Below are the code and all the weights of a small trained network. Each question names an input and a class and asks about switching units off, where a switched-off unit gives its printed mean instead of its output.

import numpy as np


def w(rows, s, z=0):
    codes = np.array(rows[::2]) - 128.0
    scale = np.full(codes.shape[1], s)
    scale[-1] = z or s
    return codes * scale


def f(y):
    return np.maximum(y, 0)


def log_softmax(a):
    a = a - a.max(-1, keepdims=True)
    return a - np.log(np.exp(a).sum(-1, keepdims=True))


def net(x, mask):
    res = np.array(x, float).reshape(1, 7) / 4 @ E
    y = f(res @ A[0][:, :-1].T + A[0][:, -1])
    res = res + np.where(mask, y, B[0][:, -1]) @ B[0][:, :-1]
    return log_softmax(res[-1] @ U[:, :-1].T + U[:, -1])


A, B = {}, {}
E = w([
[128,127,128],'x0',
[128,127,128],'x1',
[154,11,145],'x2',
[128,130,130],'x3',
[118,152,222],'x4',
[30,104,116],'x5',
[129,129,128],'x6',
],0.011)
A[0] = w([
[146,85,166,136],'N0',
[170,140,132,27],'N1',
[40,116,122,124],'N2',
[119,165,116,14],'N3',
[172,34,127,53],'N4',
[92,118,127,24],'N5',
[218,162,133,103],'N6',
[122,183,150,120],'N7',
[130,74,130,38],'N8',
[118,109,174,135],'N9',
[164,94,135,140],'N10',
[110,119,188,61],'N11',
[94,187,199,129],'N12',
[129,19,156,160],'N13',
[131,188,118,2],'N14',
[119,78,163,139],'N15',
[55,224,109,119],'N16',
[130,174,72,81],'N17',
[122,166,107,152],'N18',
[145,50,147,99],'N19',
[82,119,132,25],'N20',
[71,123,122,31],'N21',
[72,111,106,67],'N22',
[163,137,130,50],'N23',
[131,86,128,70],'N24',
[20,111,189,142],'N25',
[103,72,125,131],'N26',
[135,98,136,38],'N27',
[96,154,124,21],'N28',
[175,144,140,82],'N29',
[132,70,159,19],'N30',
[78,168,219,87],'N31',
[205,148,132,62],'N32',
[130,97,204,118],'N33',
[87,129,180,110],'N34',
[88,69,3,100],'N35',
[163,138,152,114],'N36',
[131,144,58,77],'N37',
[198,151,179,117],'N38',
[130,83,181,132],'N39',
[38,95,157,62],'N40',
[124,91,135,75],'N41',
[159,128,148,118],'N42',
],0.014,0.0087)
B[0] = w([
[98,146,113,187],'N0',
[86,69,107,134],'N1',
[114,73,109,202],'N2',
[71,184,195,134],'N3',
[85,143,169,201],'N4',
[51,98,79,131],'N5',
[64,2,114,202],'N6',
[106,155,146,187],'N7',
[118,168,142,151],'N8',
[204,133,129,172],'N9',
[122,168,146,178],'N10',
[198,103,155,155],'N11',
[192,131,138,223],'N12',
[114,201,171,254],'N13',
[40,182,201,148],'N14',
[106,177,142,189],'N15',
[98,162,200,245],'N16',
[146,145,208,171],'N17',
[109,131,163,183],'N18',
[66,148,150,198],'N19',
[64,84,94,135],'N20',
[94,62,131,144],'N21',
[107,59,89,159],'N22',
[75,81,82,134],'N23',
[119,131,179,149],'N24',
[126,74,58,230],'N25',
[136,179,136,187],'N26',
[92,168,146,132],'N27',
[87,104,156,135],'N28',
[101,82,122,156],'N29',
[104,150,179,152],'N30',
[182,84,138,208],'N31',
[71,49,140,170],'N32',
[220,99,92,190],'N33',
[178,111,114,172],'N34',
[233,94,159,243],'N35',
[106,91,99,162],'N36',
[195,72,203,164],'N37',
[90,62,77,205],'N38',
[115,177,157,189],'N39',
[93,79,104,181],'N40',
[130,138,158,146],'N41',
[136,118,52,156],'N42',
],0.0076,0.0096)
U = w([
[74,177,219,88],'0',
[75,58,94,87],'1',
[156,145,132,248],'2',
[248,109,191,54],'3',
],0.013,0.015)

Each question gives the input, the list of numbers given to net, and the class t.
The units are the neurons (one row each of A and B). Each row of codes is followed by its name. A weight is (code - 128) times the scale printed after its matrix; where a second scale follows, it is the last column's (A, B and U).
mask holds one flag per neuron, in row order. A switched-off neuron (its flag False) gives its mean, the last column of its row in B, instead of its output. The means were averaged over made-up inputs and are rounded, as every weight is.
A unit's drop is (log p(t) with every unit on - log p(t) with that unit switched off) / (log p(t) with every unit on - log p(t) with every unit switched off).
The circuit of an input: a set's keep is (log p(t) with only the set's units on - log p(t) with every unit switched off) / (log p(t) with every unit on - log p(t) with every unit switched off). Starting from the 12 units with the biggest drops (on a tie, the unit counted first), units are removed one at a time, each time the one whose removal leaves the highest keep (on an exact tie, the one counted first), for as long as the keep stays at least 0.8.
circuit, biggest first: the units of the circuit, biggest drop first
unit that matters most: the unit with the biggest drop
k most important neurons: the k neurons with the biggest drops, biggest first
drop of u: that unit's drop, to one decimal
input [-4,-1,5,-3,3,4,-8], class 0: unit that matters most	N13
input [8,4,-4,3,7,-3,8], class 3: 2 most important neurons	[N12, N31]
input [6,-8,4,8,6,5,7], class 2: 2 most important neurons	[N35, N25]
input [-8,-4,-5,-8,7,7,-2], class 2: 2 most important neurons	[N12, N6]
input [7,-8,-4,6,-8,-8,-2], class 1: circuit, biggest first	[N6, N32]
input [2,1,-1,4,-5,1,1], class 3: circuit, biggest first	[N35, N37]
input [-1,8,4,-6,-4,4,-6], class 2: 2 most important neurons	[N35, N16]
input [-7,-3,0,1,-7,5,6], class 3: 2 most important neurons	[N35, N37]
input [-5,-8,4,-8,6,-4,5], class 2: 2 most important neurons	[N35, N38]
input [3,6,-6,-8,6,2,3], class 2: drop of N19	0.2
input [-2,-5,6,2,8,7,2], class 3: drop of N9	0.5
input [-8,-4,-6,-1,8,6,-8], class 3: drop of N12	0.3
